Below is a small trained network, with its code and all its weights. Each question gives an input and a class and asks what happens when units are switched off, that is, made to give their printed mean instead of their output.

import numpy as np


def w(rows, s, z=0):
    codes = np.array(rows[::2]) - 128.0
    scale = np.full(codes.shape[1], s)
    scale[-1] = z or s
    return codes * scale


def norm(h):
    return h / np.sqrt((h * h).mean(-1, keepdims=True) + 1e-5)


def f(y):
    return y / 2 * (1 + np.tanh(0.7978845608 * (y + 0.044715 * y**3)))


def log_softmax(a):
    a = a - a.max(-1, keepdims=True)
    return a - np.log(np.exp(a).sum(-1, keepdims=True))


def net(x, mask):
    res = np.array(x, float).reshape(1, 6) / 4 @ E
    u = 0
    for l in range(2):
        y = f(norm(res) @ A[l][:, :-1].T + A[l][:, -1])
        res = res + np.where(mask[u : u + 16], y, B[l][:, -1]) @ B[l][:, :-1]
        u += 16
    return log_softmax(norm(res)[-1] @ U[:, :-1].T + U[:, -1])


A, B = {}, {}
E = w([
[129,128,125,131,128,129,128,130,128,127,126,127],'x0',
[12,207,111,163,124,141,142,140,150,63,114,133],'x1',
[127,127,128,128,129,128,128,128,128,128,128,129],'x2',
[147,141,131,139,223,111,57,147,178,104,77,135],'x3',
[135,133,119,101,155,249,128,139,148,158,166,154],'x4',
[128,126,128,124,129,128,130,126,127,126,129,129],'x5',
],0.011)
A[0] = w([
[134,115,115,132,178,198,132,123,138,124,138,140,77],'0.n1',
[140,109,127,140,103,141,118,121,129,136,127,109,117],'0.n2',
[23,168,125,123,131,95,139,121,142,80,126,128,76],'0.n3',
[131,144,117,111,116,177,134,141,125,138,135,141,35],'0.n4',
[151,114,136,113,102,118,139,127,133,157,146,133,116],'0.n5',
[148,153,132,152,137,156,88,149,139,139,102,132,71],'0.n6',
[147,111,123,104,159,233,133,124,143,143,152,140,50],'0.n7',
[154,99,114,117,124,89,135,131,125,116,113,125,141],'0.n8',
[88,146,122,137,114,131,146,134,135,107,142,140,41],'0.n9',
[120,65,104,107,116,143,135,130,132,84,114,123,114],'0.n10',
[109,142,135,138,152,217,125,128,134,128,148,145,49],'0.n11',
[133,147,143,127,86,86,120,117,116,135,134,127,106],'0.n12',
[165,138,145,118,166,111,98,136,146,130,110,126,64],'0.n13',
[156,117,134,131,125,47,127,126,114,125,136,141,174],'0.n14',
[141,142,134,125,251,104,73,123,166,115,97,133,253],'0.n15',
[38,161,120,123,137,168,132,127,153,97,129,126,16],'0.n16',
],0.016,0.0038)
B[0] = w([
[187,100,159,75,160,215,165,173,65,151,69,123,173],'0.n1',
[165,128,87,128,113,147,149,158,103,112,135,115,134],'0.n2',
[240,120,197,173,95,95,103,104,49,105,132,197,210],'0.n3',
[101,121,54,203,87,90,112,46,210,105,190,134,149],'0.n4',
[217,174,52,177,148,157,181,172,100,86,149,102,152],'0.n5',
[168,119,80,172,101,219,120,93,82,164,65,181,154],'0.n6',
[156,153,226,117,168,31,80,78,110,133,141,221,194],'0.n7',
[104,156,87,97,122,124,162,111,156,160,147,92,157],'0.n8',
[62,76,141,1,99,118,12,83,135,152,65,167,154],'0.n9',
[166,132,102,123,109,122,140,120,120,172,114,116,128],'0.n10',
[102,104,83,106,56,190,141,194,152,106,166,43,178],'0.n11',
[152,135,155,95,145,192,107,126,81,162,18,156,151],'0.n12',
[67,49,186,80,48,136,91,32,170,183,81,154,168],'0.n13',
[68,155,61,77,158,141,168,110,151,138,129,97,179],'0.n14',
[144,105,81,176,180,65,52,232,194,86,90,98,250],'0.n15',
[65,205,80,144,173,187,216,140,183,145,104,87,192],'0.n16',
],0.015,0.021)
A[1] = w([
[24,40,123,143,57,63,152,118,216,170,170,25,6],'1.n1',
[58,145,39,126,171,137,165,189,82,99,110,72,130],'1.n2',
[212,38,133,170,92,83,101,168,102,117,225,151,79],'1.n3',
[46,131,142,91,29,144,174,90,208,127,154,40,37],'1.n4',
[58,51,225,51,209,77,79,98,130,194,132,104,49],'1.n5',
[143,121,182,187,97,119,66,101,164,128,125,181,83],'1.n6',
[5,143,99,155,83,240,95,205,147,85,180,113,86],'1.n7',
[109,20,162,227,80,87,93,165,161,98,128,83,73],'1.n8',
[120,151,182,193,204,28,92,152,108,82,205,157,42],'1.n9',
[61,71,121,215,162,153,72,124,180,95,123,111,65],'1.n10',
[163,171,230,134,100,86,196,3,29,136,240,155,23],'1.n11',
[84,118,67,199,151,46,82,131,132,95,69,138,147],'1.n12',
[13,177,132,113,137,195,251,63,90,166,210,87,83],'1.n13',
[71,136,211,119,69,156,183,77,101,107,121,131,64],'1.n14',
[78,143,52,151,173,162,126,155,224,97,145,38,68],'1.n15',
[92,116,160,161,50,29,88,121,29,82,87,96,58],'1.n16',
],0.011,0.0021)
B[1] = w([
[80,120,80,134,134,101,83,90,173,136,133,103,166],'1.n1',
[139,102,101,128,165,125,143,121,145,189,101,113,193],'1.n2',
[116,121,142,103,188,79,118,165,134,122,159,145,182],'1.n3',
[169,133,170,119,105,152,114,117,135,97,197,149,172],'1.n4',
[135,96,150,111,128,130,66,156,121,137,85,115,161],'1.n5',
[167,132,107,113,131,66,145,127,85,137,101,90,192],'1.n6',
[125,111,165,127,130,168,130,178,183,79,131,80,183],'1.n7',
[162,181,159,111,111,148,144,60,89,138,168,157,196],'1.n8',
[178,136,98,160,134,102,150,115,150,114,161,116,180],'1.n9',
[130,139,131,103,126,148,222,113,74,165,130,122,201],'1.n10',
[9,113,106,114,96,190,153,155,106,153,152,159,206],'1.n11',
[118,134,130,127,114,124,143,106,156,94,232,121,248],'1.n12',
[252,111,113,134,86,140,115,77,101,121,164,126,186],'1.n13',
[117,85,161,117,114,111,63,83,140,143,124,134,164],'1.n14',
[24,147,156,135,104,139,144,149,99,117,78,133,228],'1.n15',
[133,158,153,223,135,115,125,124,138,128,84,131,175],'1.n16',
],0.025,0.012)
U = w([
[213,135,38,94,117,164,190,72,94,190,99,90,236],'0',
[3,127,74,91,134,77,99,87,206,146,93,67,71],'1',
[56,113,100,79,151,128,168,179,82,156,219,202,1],'2',
[224,88,179,76,186,67,48,161,126,135,89,148,126],'3',
[48,144,158,162,66,131,112,80,57,156,48,193,12],'4',
[191,201,137,207,144,38,157,102,141,60,157,124,245],'5',
[184,116,178,109,57,194,94,88,171,72,187,115,174],'6',
[89,165,144,145,161,202,181,213,173,92,56,81,140],'7',
],0.012,0.00071)

Each question gives the input, the list of numbers given to net, and the class t.
The units are the neurons (one row each of A and B). Each row of codes is followed by its name. A weight is (code - 128) times the scale printed after its matrix; where a second scale follows, it is the last column's (A, B and U).
mask holds one flag per neuron, layer by layer. A switched-off neuron (its flag False) gives its mean, the last column of its row in B, instead of its output. The means were averaged over made-up inputs and are rounded, as every weight is.
A unit's drop is (log p(t) with every unit on - log p(t) with that unit switched off) / (log p(t) with every unit on - log p(t) with every unit switched off).
The circuit of an input: a set's keep is (log p(t) with only the set's units on - log p(t) with every unit switched off) / (log p(t) with every unit on - log p(t) with every unit switched off). Starting from the 12 units with the biggest drops (on a tie, the unit counted first), units are removed one at a time, each time the one whose removal leaves the highest keep (on an exact tie, the one counted first), for as long as the keep stays at least 0.8.
circuit, biggest first: the units of the circuit, biggest drop first
most important unit: the unit with the biggest drop
k most important neurons: the k neurons with the biggest drops, biggest first
k most important neurons of layer l: the k neurons of layer l with the biggest drops, biggest first
input [8,3,-1,-6,4,-5], class 6: most important unit	0.n15
input [2,0,5,0,7,8], class 2: 4 most important neurons	(0.n7 0.n15 0.n4 0.n13)
input [1,3,4,0,-8,-5], class 4: 4 most important neurons	(0.n15 0.n3 1.n11 0.n12)
input [-2,-6,2,-3,4,3], class 2: circuit, biggest first	(0.n15 1.n11)
input [-6,5,-8,-5,1,-8], class 6: 3 most important neurons	(0.n16 0.n7 0.n15)
input [-8,8,-6,-2,4,5], class 6: 2 most important neurons of layer 0	(0.n15 0.n16)
input [1,-2,2,-7,1,6], class 2: 3 most important neurons	(0.n16 0.n15 0.n14)
input [1,-2,2,-4,7,7], class 2: 2 most important neurons	(0.n15 0.n7)
input [8,-8,-3,-1,3,4], class 2: 2 most important neurons	(0.n15 1.n11)
input [8,0,1,-7,-3,0], class 0: 3 most important neurons	(0.n7 0.n3 0.n15)
input [-6,8,4,-2,2,2], class 6: 2 most important neurons of layer 0	(0.n16 0.n15)
input [1,-4,-2,-1,6,8], class 2: 2 most important neurons of layer 0	(0.n15 0.n7)
input [3,1,8,-3,-7,6], class 4: 2 most important neurons	(0.n15 0.n16)
input [7,4,4,-8,1,-5], class 6: 3 most important neurons	(0.n7 0.n16 0.n15)
input [3,8,-2,-2,-5,1], class 4: circuit, biggest first	(0.n15)
input [-4,3,4,-4,8,-8], class 6: 3 most important neurons of layer 0	(0.n15 0.n11 0.n7)
input [-3,5,7,-3,7,2], class 6: 2 most important neurons	(0.n15 0.n11)
input [3,-8,3,-2,2,-5], class 2: 2 most important neurons	(0.n15 0.n16)
input [0,8,-4,0,2,3], class 6: 2 most important neurons	(0.n15 0.n16)
input [7,0,-7,2,1,-3], class 3: most important unit	0.n16
input [-1,-2,-5,7,-1,-7], class 1: 2 most important neurons of layer 0	(0.n3 0.n13)
input [-2,5,3,-5,-7,4], class 4: 2 most important neurons of layer 0	(0.n15 0.n3)
input [6,2,-6,-7,5,1], class 6: 2 most important neurons of layer 0	(0.n15 0.n3)
